Below are the code and all the weights of a small trained network. Each question names an input and a class and asks about switching units off, where a switched-off unit gives its printed mean instead of its output.

import numpy as np


def w(rows, s, z=0):
    codes = np.array(rows[::2]) - 128.0
    scale = np.full(codes.shape[1], s)
    scale[-1] = z or s
    return codes * scale


def norm(h):
    return h / np.sqrt((h * h).mean(-1, keepdims=True) + 1e-5)


def f(y):
    return np.maximum(y, 0)


def log_softmax(a):
    a = a - a.max(-1, keepdims=True)
    return a - np.log(np.exp(a).sum(-1, keepdims=True))


def net(x, mask):
    res = np.array(x, float).reshape(1, 2) / 4 @ E
    u = 0
    for l in range(2):
        y = f(norm(res) @ A[l][:, :-1].T + A[l][:, -1])
        res = res + np.where(mask[u : u + 4], y, B[l][:, -1]) @ B[l][:, :-1]
        u += 4
    return log_softmax(norm(res)[-1] @ U[:, :-1].T + U[:, -1])


A, B = {}, {}
E = w([
[74,149,99,119,139,194,142,39,98],'x0',
[102,100,84,107,122,141,89,142,255],'x1',
],0.011)
A[0] = w([
[96,152,202,107,130,85,127,190,93,2],'L0N1',
[62,85,10,24,172,129,93,63,173,121],'L0N2',
[129,146,112,101,159,93,142,2,65,145],'L0N3',
[83,170,93,77,79,125,83,71,42,35],'L0N4',
],0.0062,0.0021)
B[0] = w([
[97,37,105,114,69,216,103,255,150,175],'L0N1',
[63,64,157,70,132,246,107,112,159,255],'L0N2',
[232,238,63,157,171,150,199,11,250,216],'L0N3',
[108,228,129,254,164,88,131,173,27,188],'L0N4',
],0.0072,0.0064)
A[1] = w([
[55,70,170,159,24,33,116,185,103,176],'L1N1',
[88,180,35,32,173,179,49,86,153,132],'L1N2',
[161,10,84,212,85,231,111,132,42,129],'L1N3',
[105,115,155,145,193,104,59,255,198,250],'L1N4',
],0.0062,0.0027)
B[1] = w([
[188,77,60,28,139,139,162,163,109,194],'L1N1',
[145,2,132,133,154,141,91,140,163,202],'L1N2',
[133,149,195,217,30,16,68,113,155,164],'L1N3',
[137,172,96,70,86,110,87,182,93,255],'L1N4',
],0.0096,0.0093)
U = w([
[126,43,130,99,250,46,182,31,96,6],'0',
[161,218,72,218,254,182,167,33,3,212],'1',
[158,149,195,201,82,75,208,100,123,69],'2',
[74,39,67,76,138,221,42,107,178,153],'3',
[78,178,175,184,128,155,133,133,143,6],'4',
[205,109,85,55,106,111,86,204,78,250],'5',
[148,129,98,149,209,216,165,30,203,58],'6',
],0.007,0.0027)

Each question gives the input, the list of numbers given to net, and the class t.
The units are the neurons (one row each of A and B). Each row of codes is followed by its name. A weight is (code - 128) times the scale printed after its matrix; where a second scale follows, it is the last column's (A, B and U).
mask holds one flag per neuron, layer by layer. A switched-off neuron (its flag False) gives its mean, the last column of its row in B, instead of its output. The means were averaged over made-up inputs and are rounded, as every weight is.
A unit's drop is (log p(t) with every unit on - log p(t) with that unit switched off) / (log p(t) with every unit on - log p(t) with every unit switched off).
The circuit of an input: a set's keep is (log p(t) with only the set's units on - log p(t) with every unit switched off) / (log p(t) with every unit on - log p(t) with every unit switched off). Starting from all 8 units, units are removed one at a time, each time the one whose removal leaves the highest keep (on an exact tie, the one counted first), for as long as the keep stays at least 0.8.
units of the circuit, in order: the units of the circuit, biggest drop first
top k neurons: the k neurons with the biggest drops, biggest first
top k neurons in layer l: the k neurons of layer l with the biggest drops, biggest first
drop of u: that unit's drop, to one decimal
input [-4,-8], class 2: units of the circuit, in order => (L1N4 L1N3)
input [-1,-6], class 1: units of the circuit, in order => (L1N4)
input [7,0], class 6: top 3 neurons => (L0N3 L0N2 L1N2)
input [0,-6], class 1: top 2 neurons in layer 0 => (L0N3 L0N2)
input [4,0], class 6: top 2 neurons in layer 1 => (L1N2 L1N4)
input [-1,-7], class 1: top 2 neurons in layer 0 => (L0N3 L0N2)
input [-2,-7], class 2: top 3 neurons => (L0N1 L1N3 L1N4)
input [-2,-4], class 2: units of the circuit, in order => (L1N3 L1N4)
input [8,1], class 6: top 2 neurons in layer 1 => (L1N4 L1N2)
input [7,2], class 6: top 2 neurons => (L0N3 L1N4)
input [5,0], class 6: top 2 neurons in layer 1 => (L1N2 L1N4)
input [4,1], class 6: top 2 neurons => (L0N3 L1N4)
input [-2,-5], class 2: drop of L0N1 => 0.3
input [0,-5], class 1: top neuron => (L0N3)
